Here is a tiny trained network, its code and every weight. The questions are about switching its units off for an input and a class, where a switched-off unit gives its printed mean instead of its output.

import numpy as np


def w(rows, s, z=0):
    codes = np.array(rows[::2]) - 128.0
    scale = np.full(codes.shape[1], s)
    scale[-1] = z or s
    return codes * scale


def norm(h):
    return h / np.sqrt((h * h).mean(-1, keepdims=True) + 1e-5)


def f(y):
    return np.maximum(y, 0)


def log_softmax(a):
    a = a - a.max(-1, keepdims=True)
    return a - np.log(np.exp(a).sum(-1, keepdims=True))


def net(x, mask):
    res = np.array(x, float).reshape(1, 6) / 4 @ E
    u = 0
    for l in range(4):
        y = f(norm(res) @ A[l][:, :-1].T + A[l][:, -1])
        res = res + np.where(mask[u : u + 3], y, B[l][:, -1]) @ B[l][:, :-1]
        u += 3
    return log_softmax(norm(res)[-1] @ U[:, :-1].T + U[:, -1])


A, B = {}, {}
E = w([
[228,95,213],'x0',
[165,102,241],'x1',
[48,196,176],'x2',
[3,37,197],'x3',
[34,118,43],'x4',
[189,80,76],'x5',
],0.0072)
A[0] = w([
[117,255,245,128],'L0N1',
[26,104,100,109],'L0N2',
[137,69,128,9],'L0N3',
],0.0093,0.012)
B[0] = w([
[70,134,198,254],'L0N1',
[159,146,104,206],'L0N2',
[41,64,11,128],'L0N3',
],0.012,0.0047)
A[1] = w([
[91,27,122,77],'L1N1',
[101,1,160,207],'L1N2',
[161,243,188,253],'L1N3',
],0.015,0.0048)
B[1] = w([
[143,253,168,174],'L1N1',
[200,204,174,238],'L1N2',
[96,42,136,255],'L1N3',
],0.016,0.0085)
A[2] = w([
[177,86,21,94],'L2N1',
[9,195,2,166],'L2N2',
[132,205,110,2],'L2N3',
],0.0079,0.007)
B[2] = w([
[172,81,171,179],'L2N1',
[2,107,68,253],'L2N2',
[162,118,127,129],'L2N3',
],0.0099,0.0048)
A[3] = w([
[160,36,93,76],'L3N1',
[60,1,209,56],'L3N2',
[225,92,179,253],'L3N3',
],0.01,0.0051)
B[3] = w([
[168,91,41,155],'L3N1',
[124,42,169,209],'L3N2',
[197,33,2,254],'L3N3',
],0.0075,0.0081)
U = w([
[52,97,197,254],'0',
[205,58,25,49],'1',
[140,43,165,190],'2',
[166,83,182,39],'3',
[3,158,18,234],'4',
[176,214,205,95],'5',
[219,107,105,172],'6',
],0.016,0.0035)

Each question gives the input, the list of numbers given to net, and the class t.
The units are the neurons (one row each of A and B). Each row of codes is followed by its name. A weight is (code - 128) times the scale printed after its matrix; where a second scale follows, it is the last column's (A, B and U).
mask holds one flag per neuron, layer by layer. A switched-off neuron (its flag False) gives its mean, the last column of its row in B, instead of its output. The means were averaged over made-up inputs and are rounded, as every weight is.
A unit's drop is (log p(t) with every unit on - log p(t) with that unit switched off) / (log p(t) with every unit on - log p(t) with every unit switched off).
The circuit of an input: a set's keep is (log p(t) with only the set's units on - log p(t) with every unit switched off) / (log p(t) with every unit on - log p(t) with every unit switched off). Starting from all 12 units, units are removed one at a time, each time the one whose removal leaves the highest keep (on an exact tie, the one counted first), for as long as the keep stays at least 0.8.
circuit, biggest first: the units of the circuit, biggest drop first
k most important neurons: the k neurons with the biggest drops, biggest first
drop of u: that unit's drop, to one decimal
input [-1,-5,-4,1,1,3], class 4: most important neuron : L1N3
input [-1,3,1,-8,-6,-2], class 2: 2 most important neurons : L1N3; L0N1
input [6,0,0,-5,-5,3], class 1: circuit, biggest first : L3N3; L1N2
input [-7,-2,-7,4,-1,3], class 5: circuit, biggest first : L1N1; L1N2
input [-6,5,4,6,0,-1], class 5: 2 most important neurons : L1N2; L1N3
input [-2,0,-3,7,8,8], class 5: circuit, biggest first : L1N2; L1N1
input [-5,-4,-7,-3,-1,-6], class 4: 2 most important neurons : L2N2; L1N3
input [-3,-4,-3,-1,-2,5], class 4: 2 most important neurons : L1N2; L2N2
input [-6,3,-1,2,-1,5], class 5: 2 most important neurons : L1N1; L1N3
input [1,8,4,-8,3,-2], class 0: circuit, biggest first : L0N1; L1N2
input [-4,7,-1,-5,1,2], class 2: 3 most important neurons : L1N3; L1N2; L3N2
input [-2,-4,7,-2,-1,-5], class 0: 3 most important neurons : L1N3; L0N1; L3N3
input [-6,2,5,8,-1,-1], class 5: circuit, biggest first : L1N2; L1N3; L1N1
input [3,6,-8,5,6,4], class 5: circuit, biggest first : L1N1
input [1,-5,2,-8,-5,-8], class 0: 2 most important neurons : L1N3; L0N1
input [0,2,8,-3,-7,-7], class 0: drop of L0N1 : 0.3
input [-1,8,6,-5,4,-1], class 0: drop of L0N1 : 0.5
input [-7,7,1,-6,-2,-6], class 0: drop of L1N3 : -0.1
